Below are the code and all the weights of a small trained network. Each question names an input and a target symbol and asks about switching units off, where a switched-off unit gives its printed mean instead of its output.

import numpy as np


def w(rows, s, z=0):
    codes = np.array(rows[::2]) - 128.0
    scale = np.full(codes.shape[1], s)
    scale[-1] = z or s
    return codes * scale


def f(y):
    return y / 2 * (1 + np.tanh(0.7978845608 * (y + 0.044715 * y**3)))


def softmax(a):
    e = np.exp(a - a.max(-1, keepdims=True))
    return e / e.sum(-1, keepdims=True)


def log_softmax(a):
    a = a - a.max(-1, keepdims=True)
    return a - np.log(np.exp(a).sum(-1, keepdims=True))


def net(x, mask):
    ids = ['αβηθλξστ'.index(c) for c in x.split()]
    T = len(ids)
    res = E[ids] + P[:T]
    r = res
    for j in range(3):
        rows = slice(2 * j, 2 * j + 2)
        q, k, v = (r @ M[0][rows].T for M in (Q, K, V))
        z = softmax(np.where(np.tri(T) > 0, q @ k.T / 2**0.5, -1e9)) @ v
        o = O[0][rows]
        res = res + np.where(mask[j], z, o[:, -1]) @ o[:, :-1]
    y = f(res @ A[0][:, :-1].T + A[0][:, -1])
    res = res + np.where(mask[3:27], y, B[0][:, -1]) @ B[0][:, :-1]
    return log_softmax(res[-1] @ U[:, :-1].T + U[:, -1])


Q, K, V, O, A, B = {}, {}, {}, {}, {}, {}
E = w([
[147,173,140],'α',
[142,194,186],'β',
[143,175,144],'η',
[152,166,139],'θ',
[151,169,137],'λ',
[139,185,148],'ξ',
[1,186,64],'σ',
[153,170,141],'τ',
],0.007)
P = w([
[112,28,115],'0',
[137,130,47],'1',
[39,72,108],'2',
[150,173,53],'3',
[60,62,146],'4',
[160,188,78],'5',
[67,65,175],'6',
[164,206,108],'7',
[74,73,198],'8',
[166,220,140],'9',
[78,90,213],'10',
[188,224,182],'11',
[79,72,215],'12',
[136,255,203],'13',
],0.0094)
Q[0] = w([
[102,63,167],'H1',
[109,57,164],'H1',
[178,254,149],'H2',
[117,237,52],'H2',
[104,195,159],'H3',
[167,43,90],'H3',
],0.0086)
K[0] = w([
[84,93,20],'H1',
[88,90,17],'H1',
[147,244,142],'H2',
[201,215,189],'H2',
[172,193,127],'H3',
[74,27,122],'H3',
],0.011)
V[0] = w([
[168,176,141],'H1',
[80,70,124],'H1',
[30,97,1],'H2',
[72,94,15],'H2',
[79,76,88],'H3',
[163,240,20],'H3',
],0.0062)
O[0] = w([
[86,69,15,115],'H1',
[166,201,227,140],'H1',
[143,148,250,193],'H2',
[127,160,229,168],'H2',
[235,207,171,122],'H3',
[65,4,177,251],'H3',
],0.0049,0.0031)
A[0] = w([
[110,141,114,244],'N1',
[144,109,7,176],'N2',
[117,143,121,203],'N3',
[107,127,132,205],'N4',
[114,123,147,110],'N5',
[111,142,111,251],'N6',
[132,131,124,120],'N7',
[96,120,137,242],'N8',
[140,134,132,123],'N9',
[112,122,160,116],'N10',
[119,130,143,44],'N11',
[159,126,44,215],'N12',
[103,125,138,243],'N13',
[62,100,39,17],'N14',
[109,129,125,246],'N15',
[121,140,122,194],'N16',
[143,117,60,104],'N17',
[105,121,146,184],'N18',
[142,117,69,64],'N19',
[97,114,152,173],'N20',
[195,172,162,221],'N21',
[103,120,159,79],'N22',
[147,112,31,156],'N23',
[141,126,129,230],'N24',
],0.015,0.0031)
B[0] = w([
[147,125,148,214],'N1',
[7,61,24,156],'N2',
[135,126,137,185],'N3',
[132,117,138,204],'N4',
[125,116,127,158],'N5',
[155,128,151,215],'N6',
[128,129,126,120],'N7',
[139,106,147,254],'N8',
[127,135,129,123],'N9',
[122,109,126,187],'N10',
[106,124,115,119],'N11',
[93,89,120,161],'N12',
[134,115,139,247],'N13',
[172,191,135,133],'N14',
[139,116,143,220],'N15',
[139,125,140,172],'N16',
[43,102,65,116],'N17',
[131,107,135,213],'N18',
[94,121,88,105],'N19',
[128,108,135,229],'N20',
[161,196,154,200],'N21',
[114,102,123,179],'N22',
[57,84,58,140],'N23',
[142,128,145,167],'N24',
],0.014,0.0036)
U = w([
[110,151,104,84],'α',
[29,71,51,95],'β',
[111,156,96,130],'η',
[112,145,109,12],'θ',
[114,149,107,2],'λ',
[85,48,151,240],'ξ',
[255,200,192,214],'σ',
[101,149,104,41],'τ',
],0.0093,0.0026)

Each question gives the input, a string of symbols that net reads in full, and the target symbol t.
The units are the heads (2 rows each of Q, K, V and O) and the neurons (one row each of A and B). Each row of codes is followed by its name. A weight is (code - 128) times the scale printed after its matrix; where a second scale follows, it is the last column's (O, A, B and U).
mask holds one flag per unit, heads first, then neurons. A switched-off unit (its flag False) gives its mean, the last column of its rows in O or B, instead of its output. The means were averaged over made-up inputs and are rounded, as every weight is.
A unit's drop is (log p(t) with every unit on - log p(t) with that unit switched off) / (log p(t) with every unit on - log p(t) with every unit switched off).
The circuit of an input: a set's keep is (log p(t) with only the set's units on - log p(t) with every unit switched off) / (log p(t) with every unit on - log p(t) with every unit switched off). Starting from the 12 units with the biggest drops (on a tie, the unit counted first), units are removed one at a time, each time the one whose removal leaves the highest keep (on an exact tie, the one counted first), for as long as the keep stays at least 0.8.
units of the circuit, in order: the units of the circuit, biggest drop first
k most important neurons: the k neurons with the biggest drops, biggest first
heads that matter: for each layer, one digit per head in row order, 1 if its drop is at least 0.15 and else 0, layers parted by /
drop of u: that unit's drop, to one decimal
input λ β ξ η σ, target σ: units of the circuit, in order : (N2, N14)
input β σ θ α ξ, target σ: units of the circuit, in order : (N2, N23)
input α σ β β λ σ, target β: units of the circuit, in order : (N2)
input σ α η, target σ: heads that matter : 001
input λ ξ β σ ξ β ξ θ, target β: heads that matter : 110
input σ ξ ξ σ β β α β β ξ, target β: heads that matter : 110
input σ λ θ, target σ: units of the circuit, in order : (H3, N2, H1)
input τ α β θ α, target σ: units of the circuit, in order : (N2, N23)
input σ η σ λ ξ, target σ: 2 most important neurons : (N21, N2)
input β σ σ ξ τ, target σ: 2 most important neurons : (N2, N21)
input σ σ σ σ β σ, target σ: heads that matter : 010
input α β τ η, target β: heads that matter : 100
input σ σ σ σ σ β σ β η β τ λ, target β: heads that matter : 110
input α σ ξ β η τ, target β: 2 most important neurons : (N2, N23)
input σ θ λ σ σ θ σ σ σ β α β, target β: drop of H1 : 1.0
input σ ξ σ η β α η σ α β σ ξ, target β: drop of H3 : 0.2
input β θ λ α β β ξ ξ ξ α α β σ α, target β: drop of H2 : 1.3
